Below is a small trained network, with its code and all its weights. Each question gives an input and a class and asks what happens when units are switched off, that is, made to give their printed mean instead of their output.

import numpy as np


def w(rows, s, z=0):
    codes = np.array(rows[::2]) - 128.0
    scale = np.full(codes.shape[1], s)
    scale[-1] = z or s
    return codes * scale


def f(y):
    return np.maximum(y, 0)


def log_softmax(a):
    a = a - a.max(-1, keepdims=True)
    return a - np.log(np.exp(a).sum(-1, keepdims=True))


def net(x, mask):
    res = np.array(x, float).reshape(1, 4) / 4 @ E
    y = f(res @ A[0][:, :-1].T + A[0][:, -1])
    res = res + np.where(mask, y, B[0][:, -1]) @ B[0][:, :-1]
    return log_softmax(res[-1] @ U[:, :-1].T + U[:, -1])


A, B = {}, {}
E = w([
[233,68,136,108,158,88],'x0',
[135,121,248,204,128,162],'x1',
[126,126,133,123,126,124],'x2',
[183,222,148,61,113,196],'x3',
],0.018)
A[0] = w([
[118,170,180,175,115,210,99],'N1',
[132,151,45,112,112,135,218],'N2',
[100,147,156,156,93,122,76],'N3',
[108,162,102,65,116,140,138],'N4',
[114,134,49,77,148,108,254],'N5',
[108,139,75,130,157,90,106],'N6',
[113,202,121,134,104,150,104],'N7',
[107,186,50,86,99,128,171],'N8',
[190,108,156,64,122,149,67],'N9',
[213,149,136,85,121,140,9],'N10',
[7,107,117,151,97,132,212],'N11',
[51,161,99,95,87,123,147],'N12',
[175,76,224,230,194,140,186],'N13',
[26,104,107,167,116,123,205],'N14',
[126,111,69,101,159,48,160],'N15',
[125,93,74,70,154,111,196],'N16',
[141,128,160,125,141,101,60],'N17',
[82,215,149,98,107,136,105],'N18',
[104,201,178,124,76,229,127],'N19',
[221,164,135,106,162,141,30],'N20',
[186,26,113,165,162,68,110],'N21',
[169,62,61,148,164,83,168],'N22',
[62,148,107,165,148,96,114],'N23',
[99,173,117,98,150,140,62],'N24',
],0.016,0.0081)
B[0] = w([
[42,175,78,77,141,140,215],'N1',
[242,100,96,145,116,99,200],'N2',
[66,150,141,97,147,140,162],'N3',
[201,144,92,161,104,109,184],'N4',
[175,79,28,162,137,236,220],'N5',
[101,84,82,114,140,168,167],'N6',
[134,125,102,86,74,77,183],'N7',
[209,120,118,166,91,106,212],'N8',
[131,137,160,187,196,194,176],'N9',
[190,104,185,196,227,166,178],'N10',
[172,129,181,198,215,178,223],'N11',
[200,104,118,160,89,124,194],'N12',
[85,175,204,108,93,77,252],'N13',
[148,120,226,189,244,157,213],'N14',
[55,75,51,109,156,153,202],'N15',
[84,90,37,136,145,147,199],'N16',
[138,132,137,109,126,110,140],'N17',
[157,109,89,84,39,34,199],'N18',
[2,158,74,69,85,191,243],'N19',
[136,142,189,149,243,181,182],'N20',
[47,88,137,64,71,72,222],'N21',
[66,60,43,110,119,101,212],'N22',
[143,119,149,122,212,141,175],'N23',
[175,118,129,107,83,116,159],'N24',
],0.011,0.028)
U = w([
[167,110,110,169,215,150,189],'0',
[51,133,50,103,102,131,250],'1',
[105,201,204,145,201,139,132],'2',
[103,111,182,121,59,7,26],'3',
[179,158,90,135,38,136,12],'4',
],0.013,0.0027)

Each question gives the input, the list of numbers given to net, and the class t.
The units are the neurons (one row each of A and B). Each row of codes is followed by its name. A weight is (code - 128) times the scale printed after its matrix; where a second scale follows, it is the last column's (A, B and U).
mask holds one flag per neuron, in row order. A switched-off neuron (its flag False) gives its mean, the last column of its row in B, instead of its output. The means were averaged over made-up inputs and are rounded, as every weight is.
A unit's drop is (log p(t) with every unit on - log p(t) with that unit switched off) / (log p(t) with every unit on - log p(t) with every unit switched off).
The circuit of an input: a set's keep is (log p(t) with only the set's units on - log p(t) with every unit switched off) / (log p(t) with every unit on - log p(t) with every unit switched off). Starting from the 12 units with the biggest drops (on a tie, the unit counted first), units are removed one at a time, each time the one whose removal leaves the highest keep (on an exact tie, the one counted first), for as long as the keep stays at least 0.8.
units of the circuit, in order: the units of the circuit, biggest drop first
k most important neurons: the k neurons with the biggest drops, biggest first
drop when u is switched off: that unit's drop, to one decimal
input [6,8,-8,0], class 3: units of the circuit, in order : (N13)
input [1,5,2,8], class 2: 2 most important neurons : (N20, N10)
input [3,1,-5,-2], class 3: 2 most important neurons : (N19, N5)
input [-6,7,-4,0], class 2: 2 most important neurons : (N11, N14)
input [-8,1,-6,-6], class 2: 2 most important neurons : (N5, N14)
input [-8,0,5,7], class 4: 2 most important neurons : (N8, N12)
input [5,-6,0,1], class 0: 2 most important neurons : (N19, N10)
input [-8,-6,-2,1], class 4: drop when N18 is switched off : 0.3
input [8,1,-2,-3], class 3: drop when N5 is switched off : 0.2
input [1,6,5,-3], class 3: drop when N13 is switched off : 0.1
input [8,8,-3,0], class 3: 2 most important neurons : (N21, N13)
